Below is a small trained network, with its code and all its weights. Each question gives an input and a class and asks what happens when units are switched off, that is, made to give their printed mean instead of their output.

import numpy as np


def w(rows, s, z=0):
    codes = np.array(rows[::2]) - 128.0
    scale = np.full(codes.shape[1], s)
    scale[-1] = z or s
    return codes * scale


def norm(h):
    return h / np.sqrt((h * h).mean(-1, keepdims=True) + 1e-5)


def f(y):
    return np.maximum(y, 0)


def log_softmax(a):
    a = a - a.max(-1, keepdims=True)
    return a - np.log(np.exp(a).sum(-1, keepdims=True))


def net(x, mask):
    res = np.array(x, float).reshape(1, 4) / 4 @ E
    u = 0
    for l in range(3):
        y = f(norm(res) @ A[l][:, :-1].T + A[l][:, -1])
        res = res + np.where(mask[u : u + 10], y, B[l][:, -1]) @ B[l][:, :-1]
        u += 10
    return log_softmax(norm(res)[-1] @ U[:, :-1].T + U[:, -1])


A, B = {}, {}
E = w([
[152,106,132,179,3],'x0',
[143,127,224,178,122],'x1',
[159,139,139,55,82],'x2',
[102,216,107,162,169],'x3',
],0.0042)
A[0] = w([
[97,44,177,118,153,64],'0.n0',
[61,44,193,203,112,160],'0.n1',
[140,82,182,146,114,25],'0.n2',
[115,84,26,158,90,58],'0.n3',
[118,175,192,203,152,73],'0.n4',
[139,118,69,215,168,111],'0.n5',
[254,78,40,186,110,3],'0.n6',
[110,40,169,109,222,142],'0.n7',
[152,61,176,80,110,121],'0.n8',
[124,178,155,152,192,11],'0.n9',
],0.0048,0.0052)
B[0] = w([
[207,169,63,100,130,149],'0.n0',
[188,109,63,192,154,253],'0.n1',
[69,20,36,63,182,133],'0.n2',
[147,107,171,20,81,163],'0.n3',
[161,155,220,246,144,169],'0.n4',
[98,110,134,26,109,183],'0.n5',
[223,44,254,11,216,134],'0.n6',
[152,224,71,181,157,227],'0.n7',
[145,81,64,141,97,196],'0.n8',
[159,121,96,35,81,136],'0.n9',
],0.0055,0.0032)
A[1] = w([
[145,12,253,102,113,83],'1.n0',
[94,168,154,61,42,24],'1.n1',
[156,20,127,120,222,69],'1.n2',
[85,144,182,145,21,89],'1.n3',
[98,146,176,108,42,3],'1.n4',
[220,50,135,113,103,150],'1.n5',
[44,195,24,62,198,146],'1.n6',
[36,181,142,104,221,40],'1.n7',
[31,205,103,147,214,71],'1.n8',
[157,194,165,236,111,79],'1.n9',
],0.0051,0.0032)
B[1] = w([
[66,134,50,120,117,158],'1.n0',
[198,218,131,149,111,144],'1.n1',
[114,218,84,152,126,156],'1.n2',
[194,196,138,65,193,159],'1.n3',
[171,253,54,110,182,133],'1.n4',
[63,183,102,101,115,216],'1.n5',
[51,25,167,122,95,253],'1.n6',
[3,142,172,66,205,174],'1.n7',
[67,137,170,112,242,198],'1.n8',
[206,79,143,171,168,190],'1.n9',
],0.0066,0.0046)
A[2] = w([
[61,94,183,120,177,27],'2.n0',
[151,177,254,252,170,116],'2.n1',
[231,210,60,78,182,156],'2.n2',
[177,148,186,190,180,47],'2.n3',
[145,178,194,157,179,133],'2.n4',
[195,110,147,137,93,2],'2.n5',
[159,129,172,234,136,97],'2.n6',
[106,57,135,81,53,45],'2.n7',
[113,52,160,36,76,29],'2.n8',
[164,53,116,96,47,32],'2.n9',
],0.0063,0.0047)
B[2] = w([
[7,186,210,146,188,191],'2.n0',
[242,91,189,43,130,255],'2.n1',
[96,223,178,176,81,244],'2.n2',
[214,59,185,175,130,184],'2.n3',
[148,69,163,106,139,206],'2.n4',
[197,39,81,10,67,132],'2.n5',
[191,37,142,216,200,210],'2.n6',
[105,28,7,68,48,170],'2.n7',
[210,135,2,148,13,166],'2.n8',
[122,60,188,42,240,165],'2.n9',
],0.0064,0.0036)
U = w([
[155,245,146,139,38,158],'0',
[10,75,207,47,223,208],'1',
[120,110,52,233,184,1],'2',
[235,63,217,182,194,201],'3',
[68,74,34,34,30,177],'4',
],0.011,0.0067)

Each question gives the input, the list of numbers given to net, and the class t.
The units are the neurons (one row each of A and B). Each row of codes is followed by its name. A weight is (code - 128) times the scale printed after its matrix; where a second scale follows, it is the last column's (A, B and U).
mask holds one flag per neuron, layer by layer. A switched-off neuron (its flag False) gives its mean, the last column of its row in B, instead of its output. The means were averaged over made-up inputs and are rounded, as every weight is.
A unit's drop is (log p(t) with every unit on - log p(t) with that unit switched off) / (log p(t) with every unit on - log p(t) with every unit switched off).
The circuit of an input: a set's keep is (log p(t) with only the set's units on - log p(t) with every unit switched off) / (log p(t) with every unit on - log p(t) with every unit switched off). Starting from the 12 units with the biggest drops (on a tie, the unit counted first), units are removed one at a time, each time the one whose removal leaves the highest keep (on an exact tie, the one counted first), for as long as the keep stays at least 0.8.
circuit, biggest first: the units of the circuit, biggest drop first
k most important neurons: the k neurons with the biggest drops, biggest first
k most important neurons of layer l: the k neurons of layer l with the biggest drops, biggest first
drop when u is switched off: that unit's drop, to one decimal
input [7,-5,-5,4], class 0: circuit, biggest first -> [0.n3 1.n6 2.n2]
input [4,-5,6,-3], class 0: circuit, biggest first -> [1.n6 2.n2]
input [1,-3,8,2], class 0: circuit, biggest first -> [2.n2]
input [3,0,-1,-1], class 4: circuit, biggest first -> [1.n5 2.n6]
input [-6,1,-3,-6], class 2: 2 most important neurons of layer 0 -> [0.n0 0.n4]
input [8,2,4,2], class 0: 2 most important neurons of layer 1 -> [1.n3 1.n6]
input [-7,5,7,-3], class 0: 4 most important neurons -> [0.n8 1.n8 2.n2 1.n7]
input [-1,-4,-3,-8], class 4: 2 most important neurons -> [0.n4 1.n3]
input [-8,-1,4,-8], class 4: 3 most important neurons -> [1.n6 1.n8 0.n1]
input [1,-1,-8,-7], class 0: 2 most important neurons -> [1.n6 2.n2]
input [-5,-3,0,-8], class 4: 2 most important neurons -> [1.n6 1.n8]
input [-2,4,3,-7], class 0: drop when 2.n2 is switched off -> 0.1
input [8,-1,2,1], class 0: drop when 1.n6 is switched off -> 0.8
